Rows, each with roughly how far along a hidden order it lies (0 to 9)
0.45	0.32	1.74	-6.01	-0.80	3.97	-0.04	0.89	-1.45	-0.52	-0.18	-1.07	6.73	2.29	-2.10	1.65 -> 9
0.37	0.25	-0.19	0.83	0.11	0.28	0.43	-0.35	0.08	0.05	-0.03	0.92	-0.11	-0.52	0.75	0.20 -> 0
0.02	0.63	-1.14	-0.16	0.09	-0.45	0.33	-0.12	-0.67	-0.11	0.89	-0.35	3.40	0.82	-0.44	1.42 -> 2
0.21	0.47	-1.46	-0.53	-0.57	-1.70	1.08	-0.37	-7.76	0.46	0.25	-0.94	1.36	-0.63	1.12	1.42 -> 8
0.14	-1.49	1.30	-0.57	0.23	-0.47	0.15	0.00	-0.36	0.21	0.51	-0.17	1.95	-0.21	-0.11	-0.46 -> 1
0.24	1.20	-0.01	-1.13	-0.32	0.64	1.03	0.11	-0.72	0.00	1.17	0.69	1.01	-0.59	-0.23	-0.66 -> 3
-0.69	0.49	-0.34	0.58	0.07	-0.83	0.45	-0.21	1.64	0.03	-0.76	0.11	-0.08	1.45	0.41	-1.19 -> 2
0.54	1.53	-1.91	0.65	0.09	4.11	-1.62	-0.01	-1.09	-0.34	1.21	0.94	5.17	-1.97	-0.38	-0.03 -> 2
0.02	0.67	-1.18	-0.42	0.56	1.32	-0.22	0.50	-1.58	-0.83	0.75	-0.26	3.19	-0.34	0.06	-0.10 -> 1
-0.39	0.17	-1.28	-1.13	-0.11	-0.66	-0.79	0.26	-1.29	-0.34	-0.49	0.92	2.09	-1.12	0.13	-0.10 -> 1
-0.60	-1.11	-0.82	1.60	0.31	0.09	0.37	-0.46	-0.65	-0.43	0.13	-1.06	2.79	0.95	-0.34	-0.91 -> 4
-0.17	-0.22	0.64	-0.58	-0.34	-0.86	-0.43	-0.45	2.24	-0.01	0.02	-0.18	1.99	0.13	0.69	-0.27 -> 1
0.07	-0.85	0.95	0.98	-0.33	-0.64	0.05	0.16	0.33	-0.86	0.13	-0.46	-1.57	0.11	0.28	-0.38 -> 3
-0.19	0.57	-0.17	0.20	0.24	-0.07	-0.05	-0.17	0.35	-0.09	-1.03	-0.25	2.74	-0.56	0.17	-0.33 -> 0
0.21	1.17	-2.49	0.38	0.41	2.16	-0.39	-0.07	0.07	-0.64	0.04	0.63	4.80	-2.22	-0.32	-0.21 -> 1
2.28	-2.90	1.93	-0.77	-2.03	5.00	-2.50	0.97	9.99	1.61	3.77	4.38	9.99	-3.34	4.89	-4.23 -> 9
-0.16	-2.78	0.46	1.05	0.26	0.01	0.22	0.33	-0.92	0.03	0.21	0.06	0.27	0.14	-0.25	0.31 -> 4
-0.14	-1.01	1.91	-1.93	-0.43	-2.48	-0.19	-0.12	0.35	0.08	-1.07	-1.45	-3.13	2.51	0.02	-0.20 -> 1
0.24	-0.18	0.93	0.03	0.26	-1.27	0.15	0.00	-0.26	0.21	0.31	1.71	1.54	-1.39	-0.27	-0.26 -> 3
0.52	2.43	-1.93	0.69	0.71	3.27	-1.68	0.74	-0.65	-0.71	1.11	1.12	5.22	-4.71	-0.77	1.01 -> 1
-0.88	0.09	0.81	0.40	0.11	-0.78	0.51	0.00	-0.61	-0.05	0.14	-0.21	-0.27	0.99	-1.19	-0.41 -> 0
-0.13	0.33	-1.02	-0.05	-0.19	0.00	-0.22	-0.25	-0.60	0.18	0.13	0.15	0.04	-0.99	-0.38	-0.87 -> 0
-0.61	0.68	-1.67	-3.47	-0.11	-0.07	0.79	0.51	2.31	-0.29	-0.12	-1.46	6.41	-2.75	-0.72	-1.46 -> 7
-0.85	0.03	-0.24	-1.14	0.44	0.42	0.17	-0.10	-0.49	-0.07	0.37	-0.84	3.09	0.26	0.37	-0.28 -> 2
-0.88	-0.29	3.15	-0.59	0.09	-0.67	0.67	-0.05	0.28	0.50	-0.57	-0.52	-5.11	2.14	-0.91	0.47 -> 3
0.32	-1.38	0.75	2.22	-0.58	1.09	0.58	0.26	-0.73	-0.19	0.05	-1.00	0.54	-0.95	0.51	0.11 -> 5
-1.00	1.80	-3.09	0.23	-0.50	1.07	-0.07	1.43	1.56	0.38	3.69	0.35	7.20	-3.14	-1.54	-0.32 -> 8
-0.63	0.11	1.25	-2.07	0.59	-2.18	-0.39	-0.10	9.33	-0.11	-0.78	0.07	1.35	0.53	-0.22	2.05 -> 7
0.06	0.07	-0.31	-1.41	-0.10	-1.35	0.05	-0.15	-3.74	0.51	1.39	3.10	-1.15	1.00	1.18	-0.52 -> 6
-0.51	-2.20	2.83	0.17	0.13	-2.60	0.87	-0.36	0.65	0.86	-0.69	-0.40	-2.24	3.41	-0.46	-0.97 -> 1
0.64	0.87	0.21	-0.27	0.38	2.42	-0.37	0.18	-1.06	-0.55	1.64	0.66	3.07	-1.50	0.70	0.04 -> 1
0.27	0.40	-2.56	0.09	0.00	1.77	-1.13	0.67	-1.86	-0.65	1.10	-0.10	0.51	-0.34	0.04	-0.25 -> 3
0.71	-1.36	-0.42	-1.94	0.01	-0.65	0.46	-0.33	1.30	-0.50	-0.03	1.53	-2.27	0.16	-0.10	-0.52 -> 4
-0.05	0.84	-1.65	0.16	0.08	0.97	-0.69	0.39	0.79	-0.81	1.13	0.56	-0.66	-0.96	0.15	0.14 -> 1
-0.40	-0.16	0.28	-0.34	-0.08	-1.25	-0.33	-0.23	1.07	-0.14	-1.27	-0.20	-1.64	1.56	0.13	1.02 -> 1
-0.05	0.34	0.00	0.66	-0.37	0.48	-0.77	-0.05	2.21	0.05	-0.02	1.07	-0.21	-0.38	0.36	0.63 -> 0
-0.27	0.02	0.00	0.09	0.11	0.22	0.22	-0.15	-0.34	-0.30	-0.57	-0.01	1.90	-1.10	0.59	0.73 -> 0
0.09	0.84	1.72	0.65	-0.60	-0.49	-0.33	0.44	-1.25	0.08	1.24	-0.27	0.82	0.55	0.13	1.38 -> 4
0.06	1.09	0.01	0.07	0.14	0.61	-0.51	0.21	1.33	-0.45	1.32	0.42	4.10	-0.87	-0.40	-0.71 -> 1
0.41	1.25	-1.10	-0.23	0.48	1.57	-0.58	0.17	3.11	-0.36	1.16	-0.39	2.17	-3.21	-1.48	-0.28 -> 4
0.41	-0.56	0.05	-0.62	0.16	-0.17	-0.39	0.27	0.47	0.02	-0.18	-0.79	0.42	-0.44	0.17	-0.65 -> 0
-0.06	2.30	-1.29	-1.08	-0.05	2.74	-0.70	0.57	-2.87	-0.60	1.95	2.11	3.59	-3.89	-0.70	0.80 -> 2
-0.48	-0.46	2.32	-0.91	-0.31	-2.45	1.62	-0.44	-1.52	0.67	-1.27	-0.54	-4.32	3.91	0.30	-1.19 -> 2
-0.25	1.16	-0.71	0.99	0.10	0.62	0.98	0.65	1.36	0.51	1.33	0.00	0.07	2.10	1.09	-0.53 -> 5
0.54	-0.15	-0.11	0.08	0.19	0.49	0.47	0.12	-1.41	-0.38	-0.63	-0.11	0.48	-0.66	0.32	-0.23 -> 0
-0.29	0.20	-0.80	-1.08	0.20	0.90	0.33	0.02	-0.19	0.17	0.47	0.59	1.42	-0.77	-0.31	-0.15 -> 0
0.48	-0.88	-0.27	0.79	-0.08	-0.49	-0.03	-0.02	-0.46	0.08	-0.52	0.63	2.31	-0.36	-0.64	0.75 -> 1
0.22	0.61	0.12	-0.18	-0.13	1.04	0.46	-0.23	-0.09	0.09	1.06	0.19	3.22	-1.08	-0.05	-0.34 -> 1
-0.06	0.84	-1.17	-1.65	0.17	0.39	-0.58	-0.21	0.94	-0.15	0.93	0.65	4.24	-1.20	-0.06	1.35 -> 3
0.25	-0.09	0.78	0.58	-0.26	-0.46	0.68	-0.04	-0.55	-0.33	-0.59	-0.69	1.70	-0.81	-0.66	0.76 -> 1
-0.35	-0.82	0.43	0.73	-0.17	-1.22	-0.56	0.11	-0.69	0.27	-0.46	-1.04	-0.47	-0.57	0.05	-0.06 -> 0
-0.37	0.11	0.11	0.49	-0.07	1.22	0.05	0.15	-1.77	-0.35	-0.08	-1.16	-1.83	0.16	1.18	-0.70 -> 1

Part 2:
-2.14	-0.20	-0.20	1.17	-3.39	-1.86	1.76	3.89	3.03	-2.29	0.87	3.23	-2.55	4.13	-2.96	-2.02	5.16	-0.03	1.30	-0.65	2.55	-0.72	9.99	1.01	-2.11	3.11	-0.82	-0.71	-0.36	-0.02	1.96	3.02	-2.41	0.95	2.18	-1.21	1.79	2.51	-0.23	-1.34	3.45	1.86	1.20	-5.29	-0.49	-3.20	0.02	-3.89	0.05	-1.34	0.31	0.07	0.07	9.73	-0.74	4.49	0.23	0.28	3.90	0.61	0.21	2.07	7.51	-5.62	-1.42	-0.29	2.21	-4.07	0.15	-1.61	-1.06	0.79	3.55	1.86	0.81	-2.43	0.24	-1.77	1.17	1.57	0.28	1.37	0.29	-1.26	-0.43	4.02	4.45	-0.32	3.80	-2.50	-0.61	-0.58	-0.08	-2.10	0.81	-0.60	0.81	0.86	-0.09	-1.15	5.05	-3.45 -> 2
4.64	-0.45	1.30	-0.83	0.30	-1.60	3.63	-2.70	1.66	-0.02	3.09	-0.80	1.92	2.01	-3.49	-7.80	0.59	3.56	-1.48	0.39	-3.53	-2.66	-4.11	4.21	1.62	-3.01	-0.32	-2.45	-1.10	-1.80	3.64	-1.65	-0.84	-1.17	-1.93	-0.74	-0.29	-0.42	-1.52	2.29	-6.56	0.34	-1.22	-1.34	1.12	2.93	-1.21	-2.68	-1.72	4.64	0.00	-1.70	0.30	0.54	3.61	-0.56	0.80	3.00	-9.99	1.38	0.83	-2.39	-5.82	-0.10	-0.35	-0.76	0.15	-2.82	2.98	1.30	-1.05	-1.62	-0.67	0.27	0.42	-8.15	-3.83	-4.16	-1.05	0.87	-1.78	-0.88	0.18	1.41	-1.82	-2.07	-3.44	0.60	-4.26	-1.00	-0.64	-1.88	-1.97	-0.94	-0.47	5.28	-0.57	-4.88	1.10	-1.93	-6.08	2.47 -> 6
3.35	-1.63	-0.01	-0.05	-0.91	-3.36	1.26	4.30	0.39	0.90	-0.90	-0.15	-1.22	4.74	-0.06	-4.29	6.32	0.27	1.97	-1.09	-0.54	0.75	2.73	1.27	-1.62	-3.38	0.13	-2.45	0.38	0.72	-0.97	6.36	0.30	-1.04	-0.86	1.19	1.94	-2.36	-0.43	-1.06	-1.19	-0.56	1.26	-3.13	-3.28	3.51	-2.94	-1.15	-0.30	2.66	-1.05	1.88	-3.30	5.93	3.57	-0.90	-2.80	8.31	1.00	1.23	-3.18	-2.07	9.99	-2.41	-0.61	-0.81	-0.54	0.09	-0.39	-1.46	-1.26	2.55	0.39	1.82	1.60	-3.03	3.23	1.42	0.11	-1.02	2.24	-4.78	-2.31	0.75	-2.20	-5.27	8.33	2.45	-0.36	-3.15	0.19	-3.44	0.88	-2.77	-1.03	-2.58	0.53	0.79	0.92	0.08	5.35	-1.39 -> 7
1.83	1.37	-1.07	2.10	-3.50	-0.63	-0.79	3.45	-4.72	-4.85	-4.36	-0.25	-5.72	1.38	-3.68	-6.98	3.49	-0.34	-1.52	1.05	-2.32	-3.67	-0.35	2.88	1.25	0.61	0.48	-1.75	0.03	-3.48	5.89	-1.15	-1.83	1.12	0.13	-0.31	-4.16	2.06	-0.66	3.99	-3.46	3.54	1.98	-1.32	0.98	-1.24	0.48	-2.80	-0.16	-6.02	-0.28	1.54	1.55	4.42	-1.14	1.90	-4.76	-0.81	1.77	0.61	0.95	-5.12	-0.79	0.41	-1.35	-2.20	1.04	-2.25	0.33	0.61	-1.70	-4.93	0.41	0.53	-0.12	-6.70	-9.99	1.93	-0.97	1.90	2.41	-3.54	-2.13	0.47	5.05	1.95	0.17	0.73	-2.19	-0.48	-1.61	-7.29	0.05	0.11	3.33	0.76	0.42	-2.55	1.46	-0.90	-1.65	0.33 -> 0
1.53	-3.35	3.66	-0.23	2.96	-0.95	2.64	-4.84	7.08	2.36	2.91	2.01	-0.37	-0.84	3.64	1.36	-0.93	2.90	0.60	-0.18	-0.35	-1.33	-0.92	2.08	-0.49	-1.21	-3.44	-1.14	-0.83	-0.96	-0.46	1.92	-0.15	0.26	1.17	-0.74	1.94	-0.08	-0.67	1.15	-3.31	1.50	-4.37	3.24	-0.08	3.48	3.54	-0.97	-1.20	1.89	0.66	-1.30	2.94	0.04	2.64	-0.56	4.77	0.99	-6.66	0.48	2.51	3.72	-3.20	1.36	0.21	0.53	0.54	-4.06	2.29	1.19	-0.32	3.21	0.91	-0.73	0.74	-7.75	8.33	-5.10	5.05	0.41	-0.82	-1.44	1.46	1.84	-2.05	-0.69	-1.00	0.84	1.39	-1.86	0.74	2.18	-2.56	-3.38	-0.12	6.59	0.76	-1.66	-0.62	-0.92	0.27	1.89 -> 9
5.68	0.60	-0.98	1.46	-1.45	-1.20	-1.42	3.80	-7.63	-1.92	-4.36	-1.40	-3.85	2.38	-1.37	-8.49	3.21	-0.77	-0.08	0.31	-3.29	-1.17	0.54	1.84	0.81	-3.28	0.84	-2.27	0.96	-2.73	2.76	1.82	0.29	-0.41	-1.32	0.68	-2.95	-1.38	-0.41	3.78	-4.39	1.39	2.73	-1.20	-1.36	1.91	-1.82	-0.37	-0.47	-3.10	-0.97	2.47	-1.17	1.05	2.33	-1.33	-5.77	3.30	1.32	0.52	-1.38	-6.82	2.26	1.79	-0.24	-1.92	-0.47	0.82	-0.62	0.56	-1.32	-3.13	-1.85	-0.03	1.57	-4.74	-7.98	3.78	-2.23	-0.41	3.29	-6.63	-3.08	0.99	3.10	-3.21	3.76	2.23	-3.41	-0.87	-1.19	-8.47	0.88	-0.17	1.13	-2.80	0.65	-1.57	1.83	0.30	0.17	0.70 -> 0
5.04	-1.79	0.70	0.98	-2.30	-1.04	0.88	2.34	-2.88	0.86	-1.60	2.74	-6.69	2.40	-2.04	-4.30	6.80	0.58	-1.61	-0.81	-3.88	-1.82	3.97	2.07	-0.94	-0.79	0.81	-0.36	-1.42	-1.73	1.84	4.43	0.42	0.30	-1.16	0.49	1.31	-0.56	-2.80	1.49	-4.66	2.05	-2.72	-5.95	-1.85	0.30	0.40	-2.33	-2.76	-1.13	-1.15	1.58	-0.21	4.27	1.13	-1.07	-1.87	3.26	-0.43	0.92	-0.78	-0.32	7.68	-3.62	0.80	0.15	-1.52	-3.26	2.35	-0.71	-1.94	0.42	7.38	-0.04	3.05	-3.94	0.19	5.32	2.58	-0.13	0.05	-4.16	-3.60	1.70	3.51	0.32	2.10	2.99	-1.86	-2.08	-0.76	-6.17	-5.26	-1.36	-0.54	-0.66	0.44	-0.39	2.29	-1.07	-0.92	-2.91 -> 4
2.65	-2.01	2.21	0.13	-0.88	-0.14	2.41	-0.52	2.39	-0.71	1.44	3.02	-4.90	0.89	-0.29	-0.07	2.77	1.36	-1.40	-0.51	-2.61	-2.88	-2.60	2.82	0.77	2.52	-0.59	1.09	-1.04	-0.51	2.23	-1.50	-1.27	0.92	1.58	-1.95	0.98	3.26	-1.18	1.98	-3.06	2.70	-2.45	-3.07	1.49	-1.13	2.79	-4.48	-2.95	2.03	-0.36	-1.54	2.38	3.81	0.22	0.20	2.35	-1.80	-3.89	0.85	2.76	-2.60	-4.58	-1.75	-0.26	0.09	2.88	-5.45	3.52	0.89	-1.32	-0.50	3.56	-4.71	-0.30	-5.84	-0.60	-4.00	1.95	-0.25	-1.19	1.86	0.10	0.64	1.33	3.79	1.71	1.64	-1.26	-2.15	-0.59	-2.16	-4.54	-3.89	-0.35	3.61	-0.65	-4.57	0.29	-1.98	-2.10	0.91 -> 4
-4.01	-0.90	1.17	2.23	0.30	-1.11	0.24	-0.83	4.45	-2.66	0.49	2.35	0.51	0.24	0.48	-0.03	-2.12	-0.52	3.30	0.26	4.05	0.30	6.70	0.32	-0.93	3.41	-4.02	-1.43	1.06	-1.42	1.35	2.00	-2.26	1.14	3.76	-1.85	-0.64	3.06	1.78	1.02	3.47	2.96	2.01	3.07	0.24	-1.55	1.99	-1.04	1.55	-5.51	2.27	-1.00	2.42	3.29	0.90	4.32	2.06	-2.14	1.69	-0.60	2.28	3.53	1.16	0.59	-1.60	-0.59	3.46	-2.14	-1.84	0.13	0.23	1.55	-1.84	2.34	1.51	-4.42	1.62	-6.06	2.08	2.18	2.11	-0.33	1.95	-1.16	-0.39	4.01	1.94	-1.89	7.32	-1.39	-0.51	-0.56	3.27	-1.97	3.63	2.22	3.20	1.37	-1.36	-0.22	9.19	0.22 -> 2
3.26	-2.18	2.26	0.97	0.43	-0.78	0.98	-4.39	1.95	2.63	1.39	1.20	-1.06	-1.40	-0.69	-1.64	0.17	3.53	-1.34	0.58	-0.60	-1.68	7.71	2.27	-1.31	-0.56	-2.04	-2.06	-1.85	-2.82	1.12	3.04	0.09	0.17	-1.27	0.33	1.56	-1.13	-2.23	1.17	-4.64	2.21	-4.89	0.96	-0.80	2.43	2.17	1.04	-1.09	-2.84	0.95	-0.32	2.60	-1.06	1.37	0.53	2.65	0.67	-4.44	0.20	1.32	7.38	-0.48	-0.01	0.74	1.55	-3.07	-3.58	2.21	0.37	-0.50	1.90	5.11	5.33	3.24	-6.13	5.50	1.87	5.66	2.84	-1.58	-3.69	-0.83	2.38	0.60	0.32	-6.43	-0.12	1.70	0.13	0.15	1.89	-3.88	0.87	0.85	5.24	1.81	1.34	1.54	-1.05	-1.79	-1.92 -> 3
